In the rows, 128 means zero.
Here are made-up elements, facts about them, and rows of numbers that follow some of those facts. Name the element behind each unnamed row.

There are 4 kinds of fact about the elements: skotupli, sebrigik, tunu, moska.
batol	skotupli	trolu; benese	skotupli	stebo; bigol	skotupli	rabak; brafludrel	skotupli	gizim; braga	skotupli	skamam; brare	skotupli	traris; brege	skotupli	sketre; brekle	skotupli	stasogrok; briskon	skotupli	skuflan; brogren	skotupli	kader
bropan	skotupli	brege; bropen	skotupli	stoklak; bruflol	skotupli	pupu; brugran	skotupli	vulin; buzul	skotupli	mori; deske	skotupli	podo; dite	skotupli	druni; doflo	skotupli	skides; dogregre	skotupli	modor; draflufli	skotupli	stistar
dragropli	skotupli	stadaku; droken	skotupli	fastir; droski	skotupli	bruflol; druni	skotupli	tudem; fastir	skotupli	noskur; fena	skotupli	flimos; fepen	skotupli	brusum; fezom	skotupli	nevir; flibenos	skotupli	gugril; flifis	skotupli	tisu
flimon	skotupli	sunom; fliplem	skotupli	grupum; flitredak	skotupli	foflin; foflin	skotupli	braga; gekitos	skotupli	trosa; geril	skotupli	stoguste; gizim	skotupli	zozabre; graken	skotupli	deske; grastan	skotupli	tever; grizibrem	skotupli	sipo
grubon	skotupli	gregre; grupum	skotupli	rotri; gugril	skotupli	skeklal; guses	skotupli	skagis; kazu	skotupli	buzul; kerin	skotupli	tezar; kezun	skotupli	grubon; kibri	skotupli	bragras; klokol	skotupli	bropan; kuvor	skotupli	bropen
lebi	skotupli	drigudrur; liretrul	skotupli	seflosker; livol	skotupli	bazuskek; megi	skotupli	dogregre; mistil	skotupli	skekluskun; mitratis	skotupli	dagul; modor	skotupli	skeskom; mori	skotupli	skigafim; nevir	skotupli	plove; neze	skotupli	vetrol
nizi	skotupli	kezun; plove	skotupli	mitratis; podo	skotupli	pledas; rabak	skotupli	liretrul; rotri	skotupli	truli; rupleplu	skotupli	skiluk; rustek	skotupli	vopli; ruveplam	skotupli	brogren; seflosker	skotupli	ziki; sini	skotupli	nidum
sipo	skotupli	treflol; skagis	skotupli	dite; skeskom	skotupli	fena; sketre	skotupli	steklin; skides	skotupli	kerin; skigafim	skotupli	nogur; skiluk	skotupli	tumin; skuflan	skotupli	zefil; stadaku	skotupli	lezun; stasogrok	skotupli	briskon
stebo	skotupli	trefi; steklin	skotupli	rustek; stemezo	skotupli	nizi; stistar	skotupli	dragropli; stoklak	skotupli	flizar; sunom	skotupli	brugran; tever	skotupli	grizibrem; tezar	skotupli	lebi; tisu	skotupli	klokol; traris	skotupli	batol
trefi	skotupli	mivor; treflol	skotupli	vutuplak; tridril	skotupli	doflo; trosa	skotupli	fepen; truli	skotupli	neze; trurem	skotupli	kibri; tudem	skotupli	sini; tumin	skotupli	droski; turana	skotupli	ziklom; vetrol	skotupli	benese
vopli	skotupli	flimon; vulin	skotupli	betroga; vutuplak	skotupli	bigru; zefil	skotupli	kazu; ziki	skotupli	geril; ziklom	skotupli	trurem; zozabre	skotupli	ruveplam; batol	sebrigik	b; bazuskek	sebrigik	d; benese	sebrigik	d
betroga	sebrigik	b; bigol	sebrigik	a; bigru	sebrigik	c; brafludrel	sebrigik	f; braga	sebrigik	c; bragras	sebrigik	c; brare	sebrigik	f; brege	sebrigik	a; brekle	sebrigik	b; briskon	sebrigik	a
brogren	sebrigik	b; bropan	sebrigik	b; bropen	sebrigik	a; bruflol	sebrigik	c; brugran	sebrigik	e; brusum	sebrigik	a; buzul	sebrigik	a; dagul	sebrigik	a; deske	sebrigik	a; dite	sebrigik	e
doflo	sebrigik	b; dogregre	sebrigik	a; draflufli	sebrigik	e; dragropli	sebrigik	a; dreplu	sebrigik	a; drigudrur	sebrigik	b; droken	sebrigik	a; droski	sebrigik	b; drote	sebrigik	f; druni	sebrigik	c
fastir	sebrigik	b; fena	sebrigik	c; fepen	sebrigik	c; fezom	sebrigik	f; flibenos	sebrigik	b; flide	sebrigik	b; flifis	sebrigik	a; flimon	sebrigik	a; flimos	sebrigik	c; fliplem	sebrigik	c
flitredak	sebrigik	c; flizar	sebrigik	c; foflin	sebrigik	f; gekitos	sebrigik	g; geril	sebrigik	e; gizim	sebrigik	g; graken	sebrigik	c; grastan	sebrigik	d; gregre	sebrigik	a; gribol	sebrigik	c
grilol	sebrigik	f; grinar	sebrigik	a; grizibrem	sebrigik	a; grubon	sebrigik	c; grupum	sebrigik	e; gugril	sebrigik	a; guses	sebrigik	a; kader	sebrigik	c; kazu	sebrigik	c; kerin	sebrigik	a
kezun	sebrigik	d; kibri	sebrigik	b; klokol	sebrigik	a; klubogram	sebrigik	a; kuvor	sebrigik	d; lebi	sebrigik	b; lezun	sebrigik	a; liretrul	sebrigik	b; livol	sebrigik	e; megi	sebrigik	c
mistil	sebrigik	b; mitratis	sebrigik	a; mivor	sebrigik	b; modor	sebrigik	b; mopestun	sebrigik	a; mori	sebrigik	a; muna	sebrigik	a; nevir	sebrigik	a; neze	sebrigik	d; nidum	sebrigik	b
nizi	sebrigik	a; nogur	sebrigik	b; noskur	sebrigik	c; peti	sebrigik	f; pledas	sebrigik	a; plove	sebrigik	a; plusis	sebrigik	b; podo	sebrigik	b; pupu	sebrigik	c; rabak	sebrigik	f
rotri	sebrigik	b; rubre	sebrigik	a; rupleplu	sebrigik	c; rustek	sebrigik	b; ruveplam	sebrigik	d; seflosker	sebrigik	g; seza	sebrigik	a; sini	sebrigik	b; sipo	sebrigik	b; skagis	sebrigik	a
skamam	sebrigik	d; skeklal	sebrigik	f; skekluskun	sebrigik	a; skeskom	sebrigik	a; sketre	sebrigik	e; skides	sebrigik	a; skigafim	sebrigik	d; skigon	sebrigik	c; skiluk	sebrigik	d; skuflan	sebrigik	e
stadaku	sebrigik	f; stasogrok	sebrigik	b; stebo	sebrigik	a; steklin	sebrigik	a; stemezo	sebrigik	a; stistar	sebrigik	a; stoguste	sebrigik	b; stoklak	sebrigik	a; stomogak	sebrigik	c; sunom	sebrigik	a
tever	sebrigik	d; tezar	sebrigik	b; tisu	sebrigik	a; traris	sebrigik	f; trefi	sebrigik	b; treflol	sebrigik	b; tridril	sebrigik	g; trolu	sebrigik	b; trosa	sebrigik	b; truli	sebrigik	d
trurem	sebrigik	b; tudem	sebrigik	b; tumin	sebrigik	f; turana	sebrigik	d; turen	sebrigik	b; vetrol	sebrigik	g; vopli	sebrigik	a; vulin	sebrigik	e; vutuplak	sebrigik	a; zefil	sebrigik	b
ziki	sebrigik	c; ziklom	sebrigik	b; zomum	sebrigik	g; zozabre	sebrigik	a; batol	tunu	doflo; benese	tunu	livol; benese	tunu	rubre; betroga	tunu	draflufli; betroga	tunu	dite; betroga	tunu	ziki
bigol	tunu	gugril; braga	tunu	seflosker; brare	tunu	grinar; briskon	tunu	brogren; bropan	tunu	skamam; brugran	tunu	brogren; brusum	tunu	grastan; brusum	tunu	deske; brusum	tunu	stasogrok; buzul	tunu	brugran
buzul	tunu	braga; deske	tunu	dragropli; dite	tunu	ziki; draflufli	tunu	bragras; draflufli	tunu	fena; dragropli	tunu	seza; dreplu	tunu	pupu; dreplu	tunu	stomogak; dreplu	tunu	lebi; dreplu	tunu	vutuplak
drigudrur	tunu	tisu; droski	tunu	stoguste; drote	tunu	sipo; drote	tunu	grupum; drote	tunu	betroga; druni	tunu	liretrul; druni	tunu	plusis; fepen	tunu	tever; fepen	tunu	grupum; fepen	tunu	bigol
flibenos	tunu	grilol; flide	tunu	stoguste; flimos	tunu	traris; fliplem	tunu	podo; flitredak	tunu	graken; geril	tunu	mistil; geril	tunu	mori; gizim	tunu	lezun; gizim	tunu	nidum; gizim	tunu	druni
gizim	tunu	neze; gizim	tunu	kazu; grastan	tunu	seza; gribol	tunu	skekluskun; grilol	tunu	skamam; grilol	tunu	kazu; grilol	tunu	zefil; grinar	tunu	batol; grizibrem	tunu	briskon; grizibrem	tunu	grupum
grizibrem	tunu	dite; gugril	tunu	seza; guses	tunu	bropan; guses	tunu	ziki; kader	tunu	grupum; kazu	tunu	dagul; kibri	tunu	braga; lebi	tunu	foflin; liretrul	tunu	fliplem; liretrul	tunu	fena
liretrul	tunu	dite; liretrul	tunu	mivor; livol	tunu	skigon; livol	tunu	kezun; livol	tunu	vutuplak; livol	tunu	kibri; megi	tunu	kezun; mistil	tunu	drote; mitratis	tunu	turen; mitratis	tunu	tudem
mivor	tunu	podo; modor	tunu	gizim; modor	tunu	podo; modor	tunu	dragropli; mopestun	tunu	fliplem; mopestun	tunu	braga; mori	tunu	noskur; mori	tunu	skamam; nidum	tunu	noskur; nizi	tunu	megi
nizi	tunu	dagul; peti	tunu	stomogak; pledas	tunu	pupu; pledas	tunu	gribol; pledas	tunu	bigol; plusis	tunu	grastan; plusis	tunu	sipo; podo	tunu	skides; podo	tunu	grizibrem; podo	tunu	droken
pupu	tunu	bruflol; rabak	tunu	flide; rotri	tunu	steklin; rubre	tunu	vutuplak; rubre	tunu	stadaku; rubre	tunu	skekluskun; rupleplu	tunu	brafludrel; skeklal	tunu	sketre; skekluskun	tunu	sipo; skeskom	tunu	skuflan
sketre	tunu	dagul; skigon	tunu	batol; skigon	tunu	kazu; skigon	tunu	droken; skiluk	tunu	rupleplu; skuflan	tunu	rustek; stadaku	tunu	fliplem; stasogrok	tunu	tridril; stebo	tunu	skamam; steklin	tunu	mori
stoguste	tunu	bruflol; stoguste	tunu	grizibrem; stoklak	tunu	nizi; stomogak	tunu	neze; sunom	tunu	muna; sunom	tunu	droski; sunom	tunu	bropen; tisu	tunu	zefil; trosa	tunu	klokol; trosa	tunu	kazu
truli	tunu	ruveplam; truli	tunu	seflosker; turana	tunu	liretrul; turana	tunu	rustek; turana	tunu	brekle; turana	tunu	grilol; turen	tunu	pupu; turen	tunu	stoklak; vopli	tunu	drote; vopli	tunu	modor
vulin	tunu	pupu; vulin	tunu	klokol; vulin	tunu	dragropli; vutuplak	tunu	droken; zefil	tunu	seza; zefil	tunu	nidum; zefil	tunu	dagul; ziki	tunu	briskon; zomum	tunu	fliplem; zozabre	tunu	bigol
batol	moska	l; bazuskek	moska	j; benese	moska	h; betroga	moska	i; bigol	moska	h; bigru	moska	i; brafludrel	moska	i; braga	moska	n; bragras	moska	h; brare	moska	k
brege	moska	h; brekle	moska	i; briskon	moska	k; brogren	moska	m; bropan	moska	i; bropen	moska	h; bruflol	moska	n; brugran	moska	h; brusum	moska	h; buzul	moska	j
dagul	moska	j; deske	moska	i; dite	moska	i; doflo	moska	n; dogregre	moska	j; draflufli	moska	n; dragropli	moska	i; dreplu	moska	k; drigudrur	moska	h; droken	moska	n
droski	moska	h; drote	moska	h; druni	moska	l; fastir	moska	h; fena	moska	j; fepen	moska	i; fezom	moska	i; flibenos	moska	h; flide	moska	j; flifis	moska	m
flimon	moska	i; flimos	moska	i; fliplem	moska	n; flitredak	moska	j; flizar	moska	k; foflin	moska	m; gekitos	moska	k; geril	moska	h; gizim	moska	m; graken	moska	h
grastan	moska	m; gregre	moska	h; gribol	moska	n; grilol	moska	h; grinar	moska	j; grizibrem	moska	n; grubon	moska	h; grupum	moska	j; gugril	moska	h; guses	moska	h
kader	moska	i; kazu	moska	h; kerin	moska	h; kezun	moska	j; kibri	moska	m; klokol	moska	h; klubogram	moska	m; kuvor	moska	j; lebi	moska	h; lezun	moska	h
liretrul	moska	i; livol	moska	h; megi	moska	h; mistil	moska	h; mitratis	moska	k; mivor	moska	h; modor	moska	k; mopestun	moska	i; mori	moska	m; muna	moska	m
nevir	moska	j; neze	moska	l; nidum	moska	h; nizi	moska	i; nogur	moska	i; noskur	moska	j; peti	moska	i; pledas	moska	m; plove	moska	j; plusis	moska	h
podo	moska	h; pupu	moska	h; rabak	moska	h; rotri	moska	j; rubre	moska	h; rupleplu	moska	j; rustek	moska	m; ruveplam	moska	l; seflosker	moska	i; seza	moska	h
sini	moska	k; sipo	moska	m; skagis	moska	k; skamam	moska	l; skeklal	moska	i; skekluskun	moska	i; skeskom	moska	n; sketre	moska	i; skides	moska	i; skigafim	moska	i
skigon	moska	l; skiluk	moska	i; skuflan	moska	k; stadaku	moska	k; stasogrok	moska	k; stebo	moska	h; steklin	moska	m; stemezo	moska	h; stistar	moska	h; stoguste	moska	h
stoklak	moska	h; stomogak	moska	k; sunom	moska	i; tever	moska	n; tezar	moska	l; tisu	moska	h; traris	moska	j; trefi	moska	i; treflol	moska	l; tridril	moska	k
trolu	moska	i; trosa	moska	l; truli	moska	j; trurem	moska	l; tudem	moska	j; tumin	moska	h; turana	moska	h; turen	moska	i; vetrol	moska	h; vopli	moska	i
vulin	moska	i; vutuplak	moska	i; zefil	moska	h; ziki	moska	h; ziklom	moska	h; zomum	moska	h; zozabre	moska	k

Named rows:
[125 129 122 137 147 129 130 165 157  96 160 125 111 121 143 152 113 131
 112 127 123 130 119 149 155 175 105 159 126 114 153]: dogregre
[140 125 128 130 148 124 105 160 151 125 155 114 130 128 147 131 124 123
 125 129 117 120 125 125  67 181 112 146 134 110 143]: tudem
[125 127 124 141 145 125 141 149 144 108 143 126 118 118 123 156 122 138
 117 129 122 138 123 151 166 161 109 148 124 113 143]: klubogram
[124 127 125 142 143 137 145 138 137 110 151 130 112 130 128 158 116 132
 115 128 114 137 125 140 163 152 110 137 128 115 145]: droken
[130 121 128 144 127 132 118 133 129 175 134 123 146 138 110 146 137 129
 135 128 112 138 135 126 113 158 127 123 139 117 142]: stoguste
[142 130 129 136 156 132 124 172 167 117 142 116 134 139 133 128 128 139
 122 129 119 129 121 162  63 190 103 152 125 113 142]: bazuskek
[122 123 121 141 109 138 113 134 134 176 135 125 141 146 116 130 132 126
 141 124 116 135 137 124 122 154 132 126 137 120 147]: flibenos
[122 122 123 144 118 130 111 134 131 177 132 121 146 141 106 139 136 130
 140 126 118 138 140 132 117 156 130 124 136 120 144]: drigudrur
[137 117 136 126 117 112 153  99 107 124 100 124 146 103  91 120 135 127
 138 126 126 139 142  94 156  78 178 116 109 110 103]: stomogak
[131 125 123 130 122 121 115 152 147 129 122 122 140 119 129 119 132 121
 141 118 123 136 130 123  91 167 138 150 126 115 149]: trosa
[137 125 124 121 138 128 104 164 164 149 140 119 134 124 134 103 118 126
 130 122 120 119 125 144 102 171 102 148 131 122 152]: rotri
[116 128 123 144 132 133 137 134 139 115 155 131 111 135 128 156 113 133
 116 128 119 137 129 136 162 144 113 143 127 113 145]: grizibrem
[109 127 123 137 123 116 180  95 108  79  97 141 120 115  87 147 129 139
 133 123 126 158 136 136 166  86 153 134 105 111 119]: dreplu
[125 122 125 143 117 138 115 126 132 172 136 124 140 143 118 142 132 122
 138 125 111 138 135 118 105 155 131 127 137 117 144]: lebi
[134 125 124 131 128 124 120 147 144 126 122 122 139 114 130 123 130 120
 140 120 119 136 126 118  86 170 138 149 128 114 145]: trurem
[135 118 133 131 130 132 110 136 143 162 148 112 137 126 127 121 121 122
 124 131 124 118 133 107 161 138 134 125 129 115 131]: braga
[127 123 132 119 149 121 146 111 124  94 145 122 109 137 122 122 107 136
 118 136 126 122 135 117 130  90 134 120 110 105 105]: dite
[126 124 129 118 154 127 143 125 129 102 137 125 110 134 118 116 111 142
 121 136 131 119 129 123 151  93 138 118 107 115 105]: vulin
[119 132 134 163  98 152 160 124 154 128 156 135 125 143 114 155 115 129
 113 121 115 147 128 145 207 141 134 149 123 116 146]: tumin
[125 123 127 126 121 121 157  94 106 107  94 134 134 128  99 120 133 126
 146 122 117 148 141  99  82  87 165 122 114 111 114]: modor
[137 132 129 140 132 135 143 148 149 102 125 127 135 128 128 129 131 123
 133 117 111 144 120 130  58 178 132 157 126 109 146]: ruveplam

Rows to name:
No name comes twice in this set of rows, the named rows included.
[110 128 123 137 121 121 181  89 105  70 106 144 114 119  99 150 123 132
 134 120 119 158 136 116 152  84 157 136 109 109 122]  skagis
[129 128 127 143 111 152 137 127 150 169 123 135 143 155 102 118 123 128
 139 115 105 142 128 151 103 145 109 135 138 125 153]  benese
[122 126 125 154 123 145 145 124 129 130 144 135 120 129 120 171 124 125
 120 124 107 146 128 128 182 153 121 135 136 116 152]  bropen
[142 131 131 142 142 129 140 156 150 111 121 123 141 122 118 136 139 130
 132 121 113 145 121 147  63 181 128 155 124 110 141]  skamam
[136 119 132 131 112 112 108 145 147 137 139 112 145 101 134 120 128 114
 130 122 126 128 130 101 138 154 155 149 123 109 139]  druni
[144 116 137 144 122 130 116 136 133 186 144 114 152 118 111 144 134 123
 125 129 115 131 136 106 171 150 141 115 137 116 134]  bragras
[148 119 136 128 141 125  99 162 156 143 158 105 137 109 146 122 120 120
 116 130 124 113 127 112 144 170 127 142 130 112 138]  fena
[120 130 123 149 112 151 134 133 144 161 133 131 137 163 111 135 129 131
 139 122 111 142 133 140  90 156 127 135 132 120 148]  turana
[138 116 133 143 114 124 110 133 137 188 142 113 152 119 110 139 134 123
 130 129 120 129 136 111 178 143 144 121 132 119 135]  pupu
[114 131 122 140 152 139 137 155 147 106 139 136 109 119 132 153 119 138
 120 127 121 129 110 140 178 167 128 143 125 125 145]  steklin
[117 125 118 134 124 140 194  98 106  68  95 138 113 117  99 145 127 132
 133 123 123 159 148 120 168  89 157 132 106 109 128]  briskon
[137 120 116 139 122 161 133 140 132 167 126 118 140 142 120 132 137 123
 138 131 118 137 157 116 120 162 133 122 136 118 157]  zefil
[133 132 137 151 129 149 165 143 163  91 157 128 116 129 129 146 110 131
 103 124 117 134 118 150 185 153 125 157 115 110 138]  foflin

Now the same elements, written a new way:
Some elements and their rows:
[111 107 139 159  93 111 123 140 129 107 129 143 122 151 139]: flitredak
[116 134 147 112 180 163 124 117 141 146 108 108 135 116  91]: dite
[113 119 138 128 143 120 128 155 161 137 108 121 124 127 120]: grizibrem
[136 115 122 138 137 112 134 139 149 127 112 119 146 117 124]: tever
[109 120  96 142  79 127 129 133 148 145 129 152 124 120 129]: noskur
[143 124 106 136 117 111 129 113 102 101 132 103 112 142 138]: fastir
[112 115 145 146  74 124 149 104  97 165 125 122 121 125 139]: kazu
[109 122 144 139 111  95 141 167 119 125 117 102 107 148 130]: buzul
[110 105 146 145 115 134 124 137 160 142 109 143 135 133 122]: braga
[145 135 117 117 138 129 121 104  97 131 134 100 117 123 134]: kibri
[116 107 131 143  98 112 114 124 107 132 132 119 115 138 139]: rabak
[126 115 114 125 108 119 135 120 126 137 128 122  97 131 147]: bigol
[128 146  85 118 111 108 128 136  95 121 152 119 118 116 136]: drigudrur
[120 128 112 138  75 134 124 119 128 155 145 149 118 121 141]: pupu
[136 140 184 107 169 148 116 138 133 111 120 156 130 129 116]: sunom
[ 94  97  60 150 128  77 145 179 123 111 110 114 120 118 142]: modor
[143 113 109 152 113  99 131 136 127 100 124 118 128 140 143]: kuvor
[121 115  83 142 124 112 147 127 114 112 121 114 128 123 140]: tudem
[121 141 107 113 100 113 121 145 123 137 146 125 102 122 142]: rubre
[146 168 134 117 161 156 120 127 143 105 136 130 162 133  94]: trolu
[137 148 106 126  95 125 125 129 132 108 142 120 104 150 137]: gregre

Name these rows:
No name comes twice in this set of rows, the named rows included.
[135 121 103 129 123 110 122 123 107 121 126  93 108 132 135]  droski
[150 129 124 121 132 133 117 102 116 142 123  88 113 126 119]  brogren
[114 148 185 118 132 154 106 140 153 151 133 162 157 126  98]  kader
[104 129 127 134 106 130 123 153 157 148 129 163 142 122 121]  gribol
[141 140 144 110 173 152 135 119 136 135 117 122 150 113 103]  brekle
[ 90  79  84 167  96  88 133 175 142 121 107 132 126 129 135]  stadaku
[113 150 147 107 188 150 130 131  96 126 122 152 144 114 112]  vulin
[149 124 112 116 132 136 127  95 110 156 127  95 119 111 126]  sipo
[128 156 133 102 119 128 117 136 107 139 158 136 109 122 142]  pledas
[141 134 150 122 117 133 125 103 111 114 137 120 106 145 139]  flifis
[130 138 157 108 181 141 121 131 133 146 119 116 152 115 106]  liretrul
[123 148 135 108 188 171 135 110 102 114 112 163 128 107 107]  sketre
[151 144 177 128 166 143 127 121 132 108 129 135 167 139 120]  skiluk
[116 108 117 127 127 109 123 126 129 136 144 121 106 135 160]  stebo
[143 137 150 112 180 152 121 123 130 122 109 135 142 106 100]  bropan

